Each row has a hidden value. The values are split into ranges, and the grade after each row names the range that its value falls in. Each part has its own value, ranges and names.
[-153   24  -18  196 -198   30 -173  143 -199  -93  152  106    8  -37
 -206  131 -144 -205   37  111   62  138  -20 -135    3 -167    9   39
   43  -23  -60  -33  127 -114  -57   10  127   29   81  214  -64 -218] : foduz
[-259   21  -85 -204  -22  -95   51   39   24   22  -27   40 -111  -41
   79  -82  -67   -7 -130  -23   25  -16  -10   58  133  111    1  113
  -47  177   65  125  130 -120   55   81  -21  132 -111  -93 -120  102] : Senum
[   6 -143   26 -104  210  114  276 -160  165  121  -89   51   79  138
  251  -47  123  204 -170  -19  -51 -272   43  191   75   13   40   -3
  172   13  113   35  -79  -45  130  -50  -94    6   18 -101  125  172] : kabi
[ -84    6  -25   77  -83   67 -104   99 -154 -147   46  120  -31   81
  -83   81 -125 -122  131  -37  -31  100 -150  -32   51 -168   -1   48
   -5   73  -88   39  106 -115 -122   41   35  109   -2  155  -87 -150] : Senum
[ 161  224   12 -100   52   28  -98  147   62 -177  -79   68  -86   95
  118   75  117  -28  111  233  110    2   70 -105   71   67   -4   38
  -41   -7  -47  -38 -103 -100    7   91 -105  150  -13  -23   27  -69] : fovuk
[-124 -220   66   98   48  152   39  -20  -35   61   -7   75   70   14
  -85  -87 -282 -100 -163  -77  -30  -71 -146  156 -178  -53  -25   63
  290    8    8  312  -13 -191  133 -123  134   89   87   64   -3  172] : butab
[ 141  -40  -88  -61   47  102   54  -42    6  -87   25   34  -39   90
  152   31   28   12   33   58   15   24 -111   93   89    7   17  107
   82  136  -13   51  -32  -57  -86  -39  -58  186   17  -18  126   12] : kabi
[  44  -40  -40   11   36   34   64  -10  -38  -36   30   66   25  103
   95   80   76   41   12   42   -6  -42  -15   -9  117  -85    9   -6
   37   27  -26  -68   54  -58  -44  -35  -67   47   37   91   49 -100] : butab
[  58 -115   12 -202  263    6  291 -107   90   33 -164   43   -2  214
  280  -47  102  287 -105 -121  -66 -224 -115  155  100   45  -53   21
   92  134   54  145  -87  -99   36  -48 -166  167    9  -55   74  151] : Gose
[ -46   -5   37   86  -49   51   29  -33  100    5   -9    9   53   68
  -17   49 -139    2  -10    5  -39  -37   74  -56   -5  -25    2   28
  -15   70  -15   82  -81  -81    2   64   19   78   35   59 -115   17] : duri
[ -93   84 -103 -163  -72 -278  158  -24   35   51    1  -47  -65   97
  117  169   -2  141  -16  150    5   31   94 -186  220   61   -9   51
 -154  232    5   74   85 -115  -68   72 -128  151  -82  109 -195  -66] : fovuk
[  34 -226  -38 -202  265 -100  262  -64  -21   56 -141  -42    1  129
  281 -183   72  182 -148 -232  -77 -159 -219  176  116   83 -105  -35
   -3  235   34  207  -36 -109   17 -177 -138  209   -1  -45    1  163] : sazu
[ 142   74   -3   41   -1   35  -20   16   95  -93  -15   -1    7   75
   64   58    3   31   43   45   22  -14   87 -111   50   39  -39   14
  -79   48  -73  -43  -92  -52  -44   50  -74  130   67   45  -16  -67] : duri
[-300 -130   37  126  -39  -86   95    2  -50  136   57   67   98  -61
  -97  -14  -54  113 -298 -152    8 -170  147  -93   37  -45  -89  -69
   28  -76   27  -98  162  -85  132  -27   34  -86  159  145  -65  -79] : foduz
[-163  -64 -103  -74  -72  -79   83  -49   57  105   79   -2  -34  -95
   26  -16 -126    2 -231   54   55  -15   94   -1   60  129  -11  111
   72  101   33   96  154 -116   93  -13    7   85    6   -2  -32   86] : butab
[  80  293   40 -155   68   -4  -46  168    8 -197 -127  135  -91  239
  157  194  219   21  258  293   50  -16   35 -121  177  -90   68   -3
  -88    1  -15  -80  -82  -98  -56  168 -149   91 -118   27  -52 -161] : fovuk
[-134   43  -17  270 -251   94 -263  165 -162  -75  212   93   40 -133
 -246  110 -143 -340    8  230  119  156   92 -145  -44 -143   53   27
   81 -114  -48 -100  119  -91   13   -7  188  -49   96  177  -26 -212] : butab
[ -29  -74 -121   -2  -78 -138  102  -66    5   92  123  -20    8  -32
   35  101  -63   57 -164   86   40    7  118 -123  106   61  -37   38
   32   70  -47   -8  201 -101   16  -66  -59   59   58  149  -16  -63] : Senum
[-135 -398   -7  229  -28   85  135 -171   11  202  117  -51  166 -108
 -104 -146 -336  -24 -349 -251  -67  -91  -38  120 -153   14  -83   24
  216   65    0  220   50 -105  114 -213  149   47  204  104    4  171] : Senum
[-213 -283  -19  279 -119   62   64 -138   29   76  119  -23  112 -136
 -174 -160 -318  124 -325 -547  -89  -88   18   -2  -56   37 -189   41
  -53  107  -61  -13   80   -7  -26  -14   95   90  280   98  -51   12] : gamu
[ -88  125  -16   68 -141  128 -124   55    6 -190   33  153  -87   66
 -124  121 -210   -7  102  -92  -12   77  -32  -83   21  -67  -32  158
  -25   56 -116    4   85  -95 -123  218    5  157   34  100  -69 -119] : gamu
[-111  -21  -25 -101   36   83   61  -49  173   54  -35   29  -16  -28
  130 -116  -36  -11 -143  -19   -3 -113   92  122   60  115   42   64
   24   67   71   52    9  -49  120   67  -17   44  -64 -158  -12  173] : sazu
[ 104  152   18 -170  132   64  -53  149  -12 -148 -114  113  -76  162
  189   46  162 -101  169  257   50  -19  -63   39  102  -41   78   -1
   35    4    4   40  -58 -121   26   33  -94   94 -132  -45   19  -15] : sazu
[ -28  -50   20  -30   90 -212  -23  157  -42  -13  -79  -54  -28 -116
   -8 -203  -57   66 -293 -189  116  -86   25 -138  -39  242 -263  -46
  -99   48  -73   86   -2 -166  136 -117  -48  203  189   46  -69   22] : duri
[-135   -1 -168 -227  -69 -346  203  -37  -65   69   43  -20 -126   63
   87  172  -96  187 -116   95   27   69  -27 -155  202   98  -72  128
  -35  271  -26  187  242 -192  -68   -2 -133  228  -53  175 -140  -44] : Gose
[ 101  -86  104  297   17  242  -56   25  -54  -47   64   90  173   84
  -50   74   36 -103   30   88    5  -78   30   -5  -67 -215   38  -93
  159 -164  -16 -121 -132  -26   22  -91   83  -72  179  137  126 -130] : Gose
[  45  312   14 -111    9  -50 -119  227  -50 -216  -77  109  -91  157
  119  158  265  -39  241  281   90   27   69 -174  215  -78   51  -33
 -184    1  -12 -185  -61  -60  -78  159 -121   71  -90   26  -65 -238] : fovuk
[ 135  -32  -63  -55   48  174   23  -53   50 -116  -17   43  -36  141
  155    8  -47  -53  141   -1  -65   40 -158  142   74  -39   59  100
   37  174  -33  117  -57  -54 -116   21  -46  184  -69  -42   39   58] : sazu
[ -54  -26  141  126   42  189 -103  113   -3  -66  -78   66   66   46
  -68  -88 -136 -183    9   27    8  -51  -73   75 -149  -73   10   -4
  111  -22   28  184 -219 -128   96  -14  133   81   57  -14  -52   90] : fovuk
[ 128  356   74 -226  101  -67  -59  228   35 -142 -172   77  -79  248
  213  215  272 -116  296  612  113    4   93 -140  143  -55  151  -42
  -36  -13   52   44 -198 -158   51  103 -122   72 -212  -12 -103  -81] : duri
[  52 -210  -41 -212  280 -133  224    4 -112   -2 -146  -16  -29  133
  257 -175   98  184 -131 -241  -45 -131 -286  145  118   68 -149  -34
    0  226    2  199  -11 -139  -10 -205 -148  251   33    0   22   97] : Senum
[  22 -185   -3 -260  319  -84  356 -104   11   41 -196   47  -23  244
  296  -76   90  371 -145 -251  -97 -242 -222  165  125   42 -121    8
   82  188   28  205  -13 -143   15 -101 -208  219   19   -2   45  144] : foduz
[-125   34  -30  201 -212  123 -208  100  -99 -113  144   92    9  -45
 -172   77 -181 -261   93   50   10  144    3  -77   10 -147   50   49
  -19    7  -73  -47  110  -64  -77   74  125   17   17  131  -92 -160] : sazu
[   5   52  -30   56 -121  -84  -47   13  124   10   47  -43  -16  -74
  -80   49 -232  -20 -134   73   75   38  184 -204  -51  168  -92   82
  -26   52 -100  101   32 -143   62   40   -5  149   93  102 -115    8] : duri
[-265  -42   71  111  -44 -186    2  116  -56   99    9   15   70 -102
 -129  -50  -67   42 -286  -85   70 -128  183 -201   -6   42 -142 -103
  -65  -74   -1  -46   89 -129  169  -32   36  -32  162  148 -152  -84] : fovuk
[   6 -210  -69 -179  223 -262   63  163 -252  -59 -105  -41  -96  -49
  110 -293   -8   87 -261 -342   67  -37 -326   40   38  197 -305  -25
  -51  214  -81  227   92 -209   28 -278  -98  342  142   54   -2   48] : Senum
[ -25   39   36  241 -147   25 -167  141 -137 -102   98   45   62    5
 -164  116  -93 -177   73  110   49   99   28 -187  -19 -145  -18  -37
  -32  -31  -77  -52  -19  -88  -58   -9   95   38  118  212  -83 -218] : fovuk
[  13  -12  118  107   87  138   15   60  -51  -91  -87   78  102  214
   58   43   86  -28  160    8  -76  -87  -90   32   44 -228   48  -95
  -18   18   28   -5 -207  -44  -57    6   12   26   20   64  -53  -84] : fovuk
[-168  -16   69   90  -21 -133  -21  101   22   55  -29  -12   54  -86
  -93  -84  -95   25 -236  -99   58 -114  172 -177  -32   96 -144  -74
  -88  -35  -29    0   12 -124  151   -9   18   31  144   91 -155  -27] : duri
[ -12  -84  169  257   85  385 -114   69  -10  -70  -29  130  184   84
   -1  -96   78 -230   89   -7  -56 -145  -19  173  -66 -261  120 -137
  110 -172   63 -117 -207   18   79  -29  135 -146   54  -44   67  -17] : sazu
[ 160   71  -62  -83   23  158    0   -3   21 -160  -11   52  -63  164
  167   90   47  -62  202  182    4   81 -140  101  106  -55   99  130
   45  173   16   85 -145  -47 -144   50  -40  209  -72  -59   81    4] : Gose
[-293   57  -90 -332   44  -81  128   15   34  -46 -110  104 -188   61
  147  -77  -34  156  -84 -163  -20  -57 -121  128  200  102  -25  185
  -71  260   76  150  123 -118  -22  178  -97  224 -145 -147 -106  120] : kabi
[-135 -262   23  210  -66   21  111 -118   56  194   87 -104  170  -91
  -68  -99 -227  -50 -271  -81  -31  -73   69   33  -96   25  -30  -13
   86   93   69  165 -100  -65  103 -143  149   32  155   53  -67  136] : fovuk
[-173 -327  -32  227  -94   32   82 -127   10  207  147  -98  168 -156
  -77 -152 -246 -119 -299 -157  -48  -42   42   75  -66   15  -22  -24
   75   95   45  118   33  -45   94 -178  163  -11  134   57  -57  121] : sazu

Part 2:
[   6  174 -188   94  125  127  -89   19  -94  -16  145   50  263 -207
   58  104  -84 -343  191 -126   99   65  162  269 -315  272   73  -68
 -167   38  191  180 -118  113  -66 -119  -21   -2   89 -140   61   48] : foran
[ -18   96 -362   10   14 -295   61   93 -167  239  322 -476  235  147
   86  192 -186  -20 -424 -269 -161  192  179  114  -51  348  164 -156
   46   38  181 -129 -363 -491  310 -116  123  -34 -286 -123 -399 -202] : sizad
[-127   76 -138   -6 -138 -329  -65   57   41  190   94  -40  133  204
   12   48  201   77 -217 -150   62    5  -68  -26  -75  126  -47  -96
   23  104  135   -9  -93 -334  105   16  129   92  174 -167 -390 -103] : sog
[ -17 -117   14   43 -182 -157 -242   91  109  -38  160  -22  112 -106
   69  -36 -132 -347  -29 -126   63  377  131 -177  163  114   58  216
  244   63  247 -162 -338  -51  -58 -104  -38 -151  109  -97 -120 -164] : Fip
[ -73   66 -294  -57   52 -131  -39   12  -62   98  269 -176  179   58
    5   84  -82 -113 -164 -192    5   76  127  112 -198  290   14 -143
  -57   39  236   28 -168 -216   56  -38   95  105   19 -100 -235 -144] : sog
[  -8  123 -190 -120    5 -308  140 -117   93   97  193  207  -27  -57
 -207   -2   54  104   32  -62  246   84 -124  208 -186   20 -373 -189
 -201  -26  251   93  385    6  244 -106   90  212  -53   90   19  -14] : sizad
[ 179 -221  331   60 -245  378  -99   48   27   61  -77  204   54 -274
  156  -45 -154  -96  210   55   59 -133  176 -170  -15   25  238  261
 -149    8 -643  122  264  657 -217   46 -101   18   59 -101  124  357] : foran
[  54  -11  255  215 -256  183 -327  224 -165  327 -116 -160  349  -69
  242   90  154 -183 -228  -51  -82 -240  169 -178  131  329  569  148
 -161  116 -608 -162 -188  130 -184  -27   66   70  115 -545 -296   41] : kosol
[ -51  201 -134  123  -13  -35  144  105 -155  188 -155   16   63  -58
   28  413   41  124  -13  108 -194 -377 -150   76  -41    3  220 -172
  -37  274 -401   -8  188 -213  251  -91   22   94 -353   39 -273  129] : foran
[  71 -208  167   85 -316  114 -209   56   55   51  226 -349  200   79
  254 -198 -348 -193 -101 -222    3  356  359 -133  -95  180   99  257
  265  -14   -9   66 -426   98 -242  129  -15 -127  272 -146   22   58] : lorur
[ -83  171  195  230 -105  -26 -252   71   72  102  -84  240  291 -146
    3   25  271 -202   87   40  229  -20   34   67    4  150   15   71
 -189  149    1  -32   52  178   11 -138   73  125  229 -308   14  -39] : lorur
[ 197  -74  158   -1 -409  118 -189  -37  193  227  106  290  -47 -419
  -53 -133 -234 -103  127  107  -32   -8  121 -137    9   19   43  149
  128  144 -409  -39  317  347  -32  -14 -321  170 -138  -21  231  107] : foran
[-221  -30 -171  -67   30 -294  -35   53   43  -39  103  -29   67  206
  -21  115  138  -28 -120 -131  107   60  -63  -82   -5   99  -98  -65
  -11   75  311  -26 -125 -277   50  -23  207   59  177  -20 -405 -173] : Fip
[-222 -139  351   62 -253  119 -358   17  170 -251 -155   -4   22   86
   15 -132   31 -320  196   99  232   74 -104 -219   -2 -168 -187  245
  333  186  154    6 -188  120 -603  176  183  138  696  -12   97  -55] : sog
[ -79  325 -125  219   -4 -269  350  -26   43   62   12    5   36   95
   -2  168  -24  262  204  -41  134   94 -113  372 -367 -126 -396 -212
   16   87  234  330  193 -207  378  -98   36  -78 -125  243  121  260] : kosol
[  12   -1 -261 -124  -47 -482  152  -47   80  138  350  -37   65  190
  -18  -67   12  167 -178 -329  196  353   23  111 -152  142 -281 -119
 -119 -144  412  103   12 -212  340  -69  125  -42   18  -11 -244  -38] : Fip
[ -26 -146  -98   -1 -256 -100  206   37  109  -41   79 -135 -138  258
  226  -20 -260  196  147 -197  -41  147    9 -109 -355 -180 -164   46
  414   18   30  416 -160 -187 -115  233 -117 -292  216  273 -156  381] : kosol
[ -97   49 -158  -79 -106 -182 -115   72 -110  171   25 -186   90  137
  -10  143  113  -57 -262  -74  -56 -153 -152  -61  -14  118  127 -120
   75  149  -46 -135 -123 -353  -97   40  187  194  109 -161 -408 -149] : sog
[ -27   86  205  258 -310  -67 -253  133   37  124  -80  -84  245    2
  164    4   53 -198  -32  -42   36  147   33  -57   49   41  121  176
  252  188  -42  -71 -305 -103  -88  -18   18  -89  235 -247  -65    9] : lorur
[-200  -85 -125 -133   43 -235  -21    8  111  -42   83  215    0   99
  -91   81  208   29  -22  -65  181  -61  -78 -122    0   82 -144  -63
 -190   45  184   18  158  -42   62  -31  165  157  166    1 -357 -116] : Fip
[ -26  207 -130   96 -174 -364   69   59  -52  246   28 -149  154  217
   73  107  134  148 -184 -161   22   68 -152  141 -138   18  -52 -129
  108  110   79   42 -110 -422  218  -10  133  -28   49 -117 -277   49] : lorur
[ 204 -326 -385 -366 -292 -279  161  -59  137  168  494  -80 -204   77
   80 -181 -435  165 -172 -369 -104  330  151 -191 -225   57  -84   13
  299 -152   52  189  -47 -152   74  169 -233 -168  -87  186 -299  148] : sizad
[   1 -191  509   93 -290  152  -53   60   13    6 -266  -54  -39  -24
   37   40  -37   36   12  212  104 -148 -110 -242  258 -215   45  244
   26  109 -562 -143  268  372 -201   47  229  161   66   19   60  159] : sizad
[ -90  -44   61   79  246  284 -235  158 -273  -21  -16 -149  313 -272
    9  347  -16 -450 -149   85  -28 -236  213  -70  308  435  513   53
 -458  101 -297 -366  -58  277  -72 -274  276  243 -233 -295 -225 -273] : Fip
[  -3 -271   36 -142 -287  -43  -11   95  -54   88  -51 -231 -143  128
   83  121 -159   64 -219    5 -182 -151 -127 -367  169 -114  211  102
  303  126 -436 -151  -40 -154 -192  155   97   52  -29   75 -397   49] : sizad
[  65 -165  420  119 -396   96  -65   28  167  151  -84  118   17  -57
   87  -96  -65  154   44   95   71  -51   86 -212   87  -90   -1  230
   22  102 -512   27  285  375   -3   72  -25   98   47  -31   87  231] : lorur
[-117 -336  257  -19   48  383 -177   54   30 -367  -71   68  -24 -223
   24  103 -249 -404  257  157  103  -30  143 -286  192   -4  119  291
  -29   79 -160  -78   27  528 -401  -27  121   71  124  132   66   -9] : Fip
[ -60 -297   11  -95  -56  115 -148  -49  258 -319  262  165  -82 -237
  -29 -120 -412 -369  289  -27  142  366  268 -195  -16   28 -193  247
  200   18  326   69  -72  339 -212  -20 -139  -55  134  246  179  -65] : Fip
[ 246 -112  172   41 -405  165 -147   35   69  313   88  110   30 -348
   69  -62 -259  -51  -13   39 -131  -59  198 -167   54  107  256  165
   64  106 -612  -66  212  321   11  -14 -274   90 -237 -117   87  165] : foran
[ -32 -195   80   90 -251  296 -291  135   43  -19   36 -112   77 -176
  183   82 -354 -329   45   39 -257  -35  270 -313   56  124  365  236
  384  263 -303  -66 -323   50 -294   78 -209  -43   18  -22 -109   -5] : foran
[  67    8  -16    6 -363 -312 -310   19  227  174  238  125   78 -210
  -60 -197  -57 -291  -76 -114  112  408   66 -108   93  104  -97  148
  308   82  284 -184 -178 -104    5 -103 -177  -19  119 -174    2 -211] : sizad
[  -6 -181  248  -28 -309  196 -355    6   41    3   50 -183   87   -5
   65 -180 -146 -288  -25  -26   73   52   81 -186  -35   69   52  188
  200   80 -121  -50 -176  168 -524  169   95  201  443 -164   67  -46] : lorur
[  50 -159 -266 -204 -128 -111  139  -69  112   50  319  -15 -124    1
   -5  -30 -350   97  -14 -153  -52  137  120  -56 -224   35 -140  -42
  164   -2   53  174   87  -48   81   90 -128    8 -114  234 -116   92] : sog
[ 102  -84  259   63 -626 -196    1   16  174  331   -7 -150 -138  126
   74 -161 -138  313 -130   -2  -72   44  -95 -215  -10 -211 -130   99
  423  126 -399   20  126 -140  -13  178 -101   53   38   58    4  211] : kosol
[  26 -201  250   19  -29  224  -57   40  -17 -301 -151  106  -75 -279
   14  121 -230 -364  320  147  141   88  -74 -143  194 -191   44  269
   71   49 -152  -81   94  441 -283  -95  105  -62   24  178  175  123] : Fip
[  -3   13 -301 -102   49 -156   21   40 -179  130  268 -368  169  123
   51  111 -132  -94 -291 -252  -29  106   88   99 -133  287  109 -135
  -57  -41  150  -37 -240 -266   31  -32  193   54  -39 -125 -321 -124] : sizad
[-242  157 -120  207  233  183  -90  166 -179 -163 -123  -73  273   27
  166  310  125 -332  202  -61   60 -187   49  119 -261  211  201  -64
 -135  133  127  202 -308  -55 -260  -56  148  -73  297 -146 -229   67] : kosol
[  -2  174   61  204   69   71  -74   21  -38    9   72   44  322 -156
   51   46    3 -235  139  -69  235  147  179  269 -172  220  -32   21
 -268   11  145  108  -10  260   61 -171  104   25   92 -184  166   49] : lorur
[ -77  -15 -134  -31  -23 -246   47   82    2  111   50   91   84   84
   29  141  167   74 -121 -121   79  -41  -41  -64    2  107   45  -45
 -147   33  -12    8   55 -105  174  -63  115   -1   10  -98 -412    8] : sizad
[ -47 -242  492  118 -228   53   29   65   94 -122 -228   14  -46   58
   84   21  -34   71  103  134  200   36  -67 -246  244 -255  -82  297
   23   44 -331  -39  201  380 -100   22  237  -15  127  109   41  203] : Fip
[   3   18 -281 -106  121 -203  114  -64  -24  -75  333 -103  151  145
   54  -88  -80 -104   38 -367  302  385   95  268 -402  178 -274  -91
 -155 -219  567  305 -155  -10  -17  -11  174 -112  301  -25  -63   73] : sizad
[-161   57 -111  -48  -26 -302   11  -11  155   40   62  286   24   55
 -115   44  246   79   27  -44  222  -15 -115    4  -87   24 -249  -92
 -138   74  222   76  221  -66  157  -54   95  137  151   -7 -226  -51] : sizad
